Each row has a class, written as a number after it.
[ 187 -391 -348  221   -5  388  425  181 -107  -32   21 -425   15  718
 -424  120  182  230 -275  230  -90 -408   -1    2 -377  -48  -47 -326
 -397   35   41 -113  -24  304] => 1
[-122 -391 -401   41 -216  461  199  293   20  -27 -270 -290  -17  388
  -28 -118   70  284 -263   42  149 -899  101   66 -282   52   39  162
 -409   58   99  -65   97  359] => 1
[  25  250  -70 -177   82   69  207 -144  -10  -46  -91 -203   70  -48
 -432 -223  259 -161  126   75  127   35 -169   55    7  311  322  368
  -20 -136   66  306   43  220] => 0
[ 140   25 -114  -94  184   13  427 -161 -170 -151   30 -361   90  154
 -457  -98  248  -82   44  110   87    4 -274  136  -51  227  448  370
   -4 -248  -20  352  -57  212] => 1
[ 186   34 -138 -124  257  -64  444 -168 -212 -156  122 -327   45  122
 -515 -123  232 -179   29   58   85   57 -322  137  -18  227  478  429
   -9 -209  -54  396  -86  206] => 3
[ -12 -438 -427  190 -137  392  245  333  -10    7  -80 -326  -30  602
 -238  -43   69  343 -201  189  -50 -671   66   -4 -280   31 -156 -112
 -534  104  108 -202  -22  271] => 5
[ -90 -408 -482   34 -156  388  243  296  -15   34 -181 -261  -17  372
 -103 -108   34  321 -240  134   53 -746   78   -5 -233   60  -39   64
 -517  101   99 -155   41  226] => 2
[ 166   75  -83  -84  275  -81  477 -144 -162 -133  118 -316  118  178
 -551  -75  237 -146   66  134   50   57 -315  162  -42  222  391  337
  -27 -236  -39  287  -51  241] => 0
[ 184   72 -121 -136  211  -32  521 -178 -224 -232   61 -329   57  134
 -475 -114  223 -150   52   11   63   26 -262  149  -22  283  432  411
   32 -242  -45  353  -83  206] => 6
[ -65 -424 -293  105 -105  430  292  287  -65  -46  -56 -311  -39  517
 -232  -97  113  233 -239  101   50 -744   73   34 -260  103  -32  116
 -442   83   60 -134   11  305] => 4
[  94  263   -9 -134  177   71  266 -135  -44 -114 -108 -175   78  -41
 -468 -171  227 -178  118   73  101  105 -154   31   26  326  355  302
   39 -158   50  299   77  195] => 3
[ 207 -407 -347  234  -19  369  513  168 -100  -38   20 -455   -6  755
 -400  110  194  230 -300  187 -116 -468   19  118 -355  -87  -35 -344
 -387   10   16 -108  -42  348] => 2
[ 186   58 -222  -15  264 -140  474 -177 -201 -185  161 -401   24  250
 -607  -91  269 -174   71  114   26  169 -329  213  -38  238  395  322
   -4 -190  -59  273  -61  161] => 4
[ 224 -331 -353  204  -39  410  466  186 -104   13   21 -406   32  735
 -418   41  230  255 -227  250 -128 -416   18   64 -352  -77  -14 -400
 -471   45   36 -104  -24  365] => 8
[ 179 -404 -304  186  -52  401  367  117 -118   22   31 -483   17  784
 -371   40  243  213 -280  248  -86 -350   48   83 -335  -86   11 -292
 -418   48   32  -88  -27  328] => 4
[ 107  285  -67 -213  136   79  307  -65  -65  -25  -35 -134   82 -118
 -433 -212  192 -152  132   94   80  107 -197  -14   30  326  307  298
  -65 -147   46  230    5  139] => 7
[ 207  256 -176 -105  184  -86  448  -93 -118 -103   75 -199   60   79
 -572 -212  164 -119  197  114  -85  292 -270   20    8  303  182  167
  -56 -114   12  136  -39  165] => 4
[ 181 -427 -314  203  -19  395  429  111 -147   -4   71 -469    5  733
 -330  107  188  223 -324  227 -108 -313   56   50 -363  -60  -19 -287
 -389   13   -3 -129  -49  257] => 1
[ 193   53 -161  -36  299  -76  490 -208 -211 -208  145 -358   36  191
 -591  -64  235 -174   37   59   31  150 -304  165  -43  290  400  330
    3 -239  -67  341  -76  129] => 7
[ -75 -455 -358  186  -87  438  319  326    5  -63    2 -379  -45  612
 -284  -57   91  239 -231  120    1 -644   -8  -66 -361  117 -113  -31
 -430   83   61 -160   -5  306] => 1
[ 176  219 -121 -147  158  -37  521  -48 -145 -103   84 -276   54   76
 -537 -220  208 -171  152  104    0  146 -213  120   21  276  265  225
  -26 -104  -26  191    9  229] => 8
[ 142 -451 -296  248  -13  411  436  183 -126   -7   78 -478   -9  784
 -424   11  224  178 -239  231  -58 -421   -2   91 -324  -87    6 -236
 -421   56    5 -115   11  377] => 9
[ 185 -356 -359  234  -21  387  394  159  -72  -16   12 -404   26  791
 -411  -25  192  239 -219  209 -113 -372  -23   50 -337  -44  -28 -318
 -455   73   61 -130  -31  354] => 4
[ -25 -396 -353  110 -218  476  255  326    5  -33 -187 -346  -67  455
 -115  -23  108  236 -283   44  123 -855  103  117 -281  -30   16   55
 -389   73   79  -67   44  368] => 5
[ 159   70 -143  -88  218    6  473 -135 -178 -190   91 -324   48  178
 -504 -130  231 -127   82   62   53   84 -308  106  -35  265  391  335
   -2 -221   -4  331  -77  228] => 9
[  44  270  -68 -254   98   45  303  -98  -17  -62 -104 -146   78 -133
 -386 -191  229 -130  107   75   81   47 -146   63   60  315  339  321
  -52 -153   30  275   45  186] => 3
[ -20 -389 -483  126 -139  336  187  350   -1    7 -128 -217  -21  459
 -183  -38    3  294 -213  147  -29 -709   62  -92 -247   52 -167  -29
 -555  128  109 -218  -15  207] => 8
[  -7 -420 -364  172 -100  470  319  292  -17  -21  -83 -350  -32  575
 -251  -70  133  287 -231  143   28 -705   -4   38 -317   49   -1  -38
 -461   67   79 -106    1  337] => 7
[ 199  100 -115 -127  191  -39  431 -123 -165 -223   32 -280   40  137
 -519  -91  228 -168   42   26   45   89 -260  112  -24  251  417  311
  -18 -195  -57  326  -24  189] => 6
[ 166   40 -111  -64  228  -31  425 -156 -172 -185   59 -317   77  167
 -526  -79  230 -145   51   58   76   54 -297  155  -12  238  448  371
  -42 -242  -59  355  -46  185] => 7
[ 151  240 -168 -144  154  -54  485   14  -86 -180    7 -212   51  108
 -521 -245  154 -162  168   86   -4   94 -217   53   19  353  216  260
  -43 -102   18  134   36  205] => 9
[ 138   84 -100  -54  247  -62  459 -170 -134 -183   28 -335  114  158
 -546  -59  244 -109   79  113   37   77 -280  183  -60  214  412  313
   37 -261  -55  298   -7  224] => 6
[ -75 -425 -400  136 -157  458  288  302  -25  -55 -113 -313  -57  482
 -188  -34   61  279 -253   33   81 -769   46  -32 -302  119  -93   45
 -391   81   98  -90  -36  278] => 8
[ 140 -414 -234  209  -77  455  412  172  -86   15   62 -431   31  766
 -271   46  178  225 -238  273 -157 -302   90    5 -350 -154 -101 -406
 -366  -21   39 -217  -85  369] => 0
[ 145  203 -212 -150  134  -47  430  -54 -106 -136  -21 -205   29    9
 -456 -197  156 -116  141   56    1  166 -228   59   12  298  317  227
  -58 -153  -13  229   18  159] => 3
[ -28 -399 -389   99 -163  475  304  309   -5  -49 -216 -319  -41  465
 -134  -54   95  287 -255   78  105 -851   75   61 -265   39   14   54
 -435   74  108  -81   64  342] => 2
[  96   50 -134 -130  211  -34  474 -122 -162 -208   32 -335   67   99
 -441 -117  216 -133   53   40  122  -57 -271  195   -8  289  451  418
  -19 -253  -41  344   -6  200] => 1
[ 188  226 -156 -118  148   -6  480   46 -110 -164   52 -216   17  107
 -580 -213  172 -130  180  124  -30  200 -221    7  -14  298  205  151
  -72  -75  -12  108   35  165] => 8
[ 172   38 -135 -112  240  -70  473 -164 -219 -195   66 -326   66  115
 -467 -102  202 -118   59   38  101   48 -333  157  -24  257  474  460
   16 -255  -59  367  -66  185] => 8
[ 202   34 -140   30  269  -33  473 -151 -218 -220  134 -404   64  336
 -609  -62  251 -136   70  106   24  130 -311  137  -73  263  390  311
    0 -202  -15  291  -67  203] => 1
[ 134   84 -178 -164  183  -37  458 -173 -195 -194    6 -275   58   23
 -419  -95  210 -103   57   33  111   58 -271  115  -11  286  440  419
    7 -240  -51  328  -42  144] => 8
[ 145 -433 -424  247  -53  396  366  183  -89   -6   40 -421  -41  760
 -355   31  151  258 -256  214  -87 -295    3   34 -378 -108  -57 -294
 -455   63    4 -167  -11  266] => 0
[ 142 -458 -248  148  -52  381  472  173 -100  -11   94 -487   -7  730
 -338  109  201  196 -323  233 -125 -321   87   84 -311  -98  -31 -336
 -408  -17  -53 -115  -43  260] => 2
[ 179   42 -111  -57  194   19  410 -135 -186 -185   44 -340   38  156
 -496 -100  230 -114   56   62   93  104 -273  136   -7  222  470  365
  -17 -199  -47  393  -40  163] => 8
[  29 -375 -598  126  -99  383  243  265  -39   -5 -173 -222  -43  589
 -164 -107   80  375 -219  153  -43 -668   52  -12 -295   61  -64 -107
 -617   98  130 -192    3  245] => 3
[ 208   67 -156  -50  264 -115  500 -152 -205 -161  172 -372   50  201
 -644  -74  249 -188   73  101   19  147 -308  186  -42  229  385  317
  -54 -204  -77  260  -63  143] => 5
[ -48 -424 -317  106 -147  458  210  274    2  -42 -137 -327  -37  566
 -166  -14  123  252 -296  104   71 -738  122   67 -298   13  -27   26
 -459   55   63  -73   59  319] => 0
[ -36 -404 -520  175  -75  377  300  311  -27   29  -46 -302  -13  578
 -207  -93   79  355 -194  217  -30 -671   40   65 -286   27 -104  -70
 -581   92  105 -278  -21  235] => 5
[ 205 -369 -314  195  -54  395  425  181 -112  -14   27 -408    4  741
 -356   78  185  230 -255  214 -154 -312   33   37 -318 -113  -52 -383
 -409   43   41 -144  -58  344] => 4
[  25 -376 -563  125 -162  390  365  319  -38    7 -135 -271  -22  460
 -151  -52   46  351 -180  106   22 -756   -2   43 -263  -16  -80  -66
 -551   80   93 -166  -16  301] => 8
[   0 -403 -476  151 -106  382  337  319  -56   45  -26 -295  -28  545
 -221  -62   48  290 -190  191  -88 -575   49  -56 -266   15 -193 -166
 -537  141  102 -320  -45  248] => 6
[ -96 -402 -451  138 -140  400  193  279   49    0  -78 -310  -34  538
 -181  -90   71  265 -215   82   31 -714  -11  -14 -311   67 -127   54
 -467   76  123 -141  -31  313] => 9
[  -2  258 -119 -189   99  169  243  -63   -5  -76 -157 -125   91 -165
 -431 -260  190 -109  153  106  175   16 -149  -95   -1  359  296  325
  -10  -93   95  213  105  154] => 2
[ 105  278  -77 -194  118   16  243 -137  -18  -22  -55 -167   91  -30
 -424 -204  242 -136  121  119   17  191 -210   -3    9  300  298  208
   -9 -163   45  284  -13  214] => 7
[ -55 -421 -432   95 -140  446  214  336  -10  -63 -152 -257  -69  492
 -133  -66   28  258 -264   31   91 -756   64  -59 -300   98  -58   98
 -473   82   82 -110   29  256] => 3
[ -70 -446 -395  142 -132  457  245  305    2  -49  -77 -339  -33  573
 -148  -72   75  255 -259   92   35 -714   54    2 -323   32  -54   37
 -461   80   94 -186  -22  308] => 5
[ -37 -367 -641   53 -118  362  247  301  -11   28 -189 -153   -6  480
 -128 -141    1  394 -200  128  -45 -647   14 -123 -277  102 -120 -107
 -629  126  150 -232  -24  222] => 3
[  26  239  -75 -196  119   29  261 -140  -48  -54  -67 -215  104  -27
 -414 -191  240 -135  116   73   55   62 -172   42   27  354  341  337
  -31 -172   62  316  -15  180] => 6
[  75  243  -68 -125  152   49  233 -121  -58  -47  -60 -179   79  -55
 -456 -177  222 -134  134   97   72   96 -182   36   34  317  330  314
  -55 -134   50  267   41  156] => 6
[ 222  244 -161  -86  188  -91  534  -35 -139 -168   85 -239   61  204
 -642 -209  179 -162  192  103  -80  254 -265   70   23  305  184  210
  -41  -69  -10  108  -20  224] => 7
[ 167   62 -191  -47  252  -86  486 -216 -197 -187  120 -376   62  168
 -602 -119  240 -166   88   81   73  144 -331  213  -19  224  414  407
   14 -205  -65  295  -58  164] => 7
[  45  225  -60 -177  164   54  334  -74  -68  -33   16 -193  101  -42
 -457 -231  222 -122  153  128   42   67 -227   -3   31  327  306  306
  -45 -133   71  252  -48  210] => 8
[  -6  290 -108 -171  108  102  255 -137  -10  -63 -126 -171   87 -113
 -410 -198  244 -131  141  100  130   44 -133   37   27  361  299  348
   -8 -151   87  229   69  150] => 9
[ 209  227  -99  -86  234 -109  566  -29 -132 -140  173 -315   78  197
 -650 -186  211 -181  179  161  -71  219 -271  150   18  302  213  171
  -45  -96  -13  114   -2  234] => 4
[  53  215 -145 -108  124   95  241  -70  -30  -63  -68 -216   46   13
 -405 -162  215  -83  103   91   96   59 -179   69    1  322  335  324
  -98 -165   64  296   36  113] => 9
[ -33 -332 -624  125 -108  400  316  304  -20   61 -142 -212  -38  416
 -198  -99   39  361 -190  169   -1 -681   39  -43 -275   83 -154  -80
 -607  148  128 -290   13  162] => 1
[ 166  221 -151 -172  151  -74  484  -14  -96 -106   84 -265   47   78
 -558 -273  197 -178  169  114   10  149 -262  104   36  270  260  255
  -49  -65  -11  172   -5  236] => 5
[  35  179  -45 -149  106  153  308  -69  -39  -72  -77 -255   84  -36
 -425 -226  252 -109  128  142  105   14 -176   -3  -30  305  397  276
   16 -160   66  316   34  247] => 3
[ -64 -418 -580  -18 -225  387  268  339    4   18 -237 -214  -10  347
   -7 -138    5  364 -230  123   38 -762   32  -43 -244   -3  -22  -43
 -545   89  107 -159   23  289] => 9
[ -57 -366 -525   78 -126  330  256  263  -10   54 -125 -239    6  473
 -104  -98   23  309 -234  150  -26 -673   69  -15 -278   63 -138  -52
 -520   86  124 -237  -31  245] => 0
